Each row is followed by roughly how far along a hidden order it lies, from 0 to 12. A new part has a new order.
(in the rows, 100 means zero)
105 126 101  72 101 104  96  96  99  92  99 114 103 101 107 115  75  92  89  85  91
8
 97  92 103  81 103  94  98  93  98  96 114  96 108  92 106 106  87  98 105  97  99
0
 94  84  99  70 102  96  87  89  92  84 112 108 116  88 112 104  68  83  95  84  93
5
102 115  97  97 100 105 106  87  96  99  96  95 102  98  86  99  89 104  98  93  99
8
 92 108  95  96  97  92 103  95  97 107 102  69  94  91 100  98 101 119 110 111 106
0
 92  97  94  99 100 106  88 113  91 108  91  89 104  95 106  89 102  86  94  88 101
4
 95  90  94 104  99 111  90  99  91  99  87  97 110  95  93  93  95  90  88  88 101
11
 95 107  99  87  98 106  85 111  97 108  81 124  99  99 119 106 101  78  90  91  99
9
105  81  98 115 101 115  95 103 100 106  92  93 105 105  93  96 107  91  94  90  86
10
100 170  98  59  97 101  94 102  96  90  90 129  99  95 118 115  73  90  86  82 104
9
 91 105  95 101  97  97  94  97  94  96 101  82 101  88  89  99  92 113 101 103 105
4
 95 113  98  92  94  96  95 107 103 110  83 117  87  97 116 108 106 105 101 111 102
11
 96 104  96  87  99  98  95 102  96 103  97  96  97  96 103  99  95  99 102  94  99
6
 96 166  96  57  96  93  99  97  95  93  88 102  92  91 115 115  76 103  97  89 113
6
 99  85  98 103 100 110  87  99  98 103  89 123 103  97 106 104 103  87  87  98  93
12
107 106 100  78 103 106 101  97  99  95 109 102 104 100  99 101  83  96  97  85  89
6
 97 117  98  81 101 108  91 100  95  98  89 134 107  98 111 104  89  85  82  88  97
12
 90  55  95 104  96  94  90  93  98 105  99  76  91  90 108  95 107 113 108 114 103
4
 94  90  96  95  99  89 100  78  95  88 114  73 110  87  87 101  82 117 106 106 101
0
103  78 100  98 101 114  89 107  99 106  90 121 102 103 111 103 101  81  90  89  90
11
 90  52 100  95  97  95  89  92 100  99 103 108  94  93 120 104 102  99 103 112  97
7
102  94 102  78 103  94 102  92 100  91 115  98 102  95 104 107  85 105 103  97  95
4
 98  25  97 135 103 108  91  97  99 111 112  79 107 100  79  84 113 100 103 102  86
6
101  71 101  76 100 104  88  94  98  89 100 120 103  99 117 111  79  83  93  83  86
9
104 116  98  92 102 105 101  87  97  97 105  96 107  97  88  97  83  99  97  88  93
6
104 101  99  90 101 117  90 104  97 104  88 122 107 103 107 104  94  80  84  85  90
12
 97 183  98  64  96 100  92 102  95  96  82 137 102  93 114 111  76  86  82  81 110
10
 98 136  96  96  97 102 103 102  99 112  85  99  94  98  89 100 107 108  99 102 109
8
101 113  95 100 102 107  98 103  94 108  95  94 108  98  95  90  95  93  95  87  95
5
103  93  95 117 102 111 106 106  96 111  95  76 103 105  82  89 114 105 100  94  94
6
 94  90 103  78  98  94  90  90 101  92 103 120  97  91 120 111  89  92  96 103  97
7
106  89 100 100 102 112  97 109 100 107  93 114 105 107 105 100 102  84  93  86  88
9
122 178 101  88 101 116 123 132 112 119  79 103  78 122  96 113 119 105  99  97  95
11
 96  64  95 111 102 107  92 101  95 109 104  79 105  98  90  87 109  93 100  93  94
2
 87  79  92 115  99 104  84  97  91 113  96  78 109  88  95  87 101  94  99 101 105
0
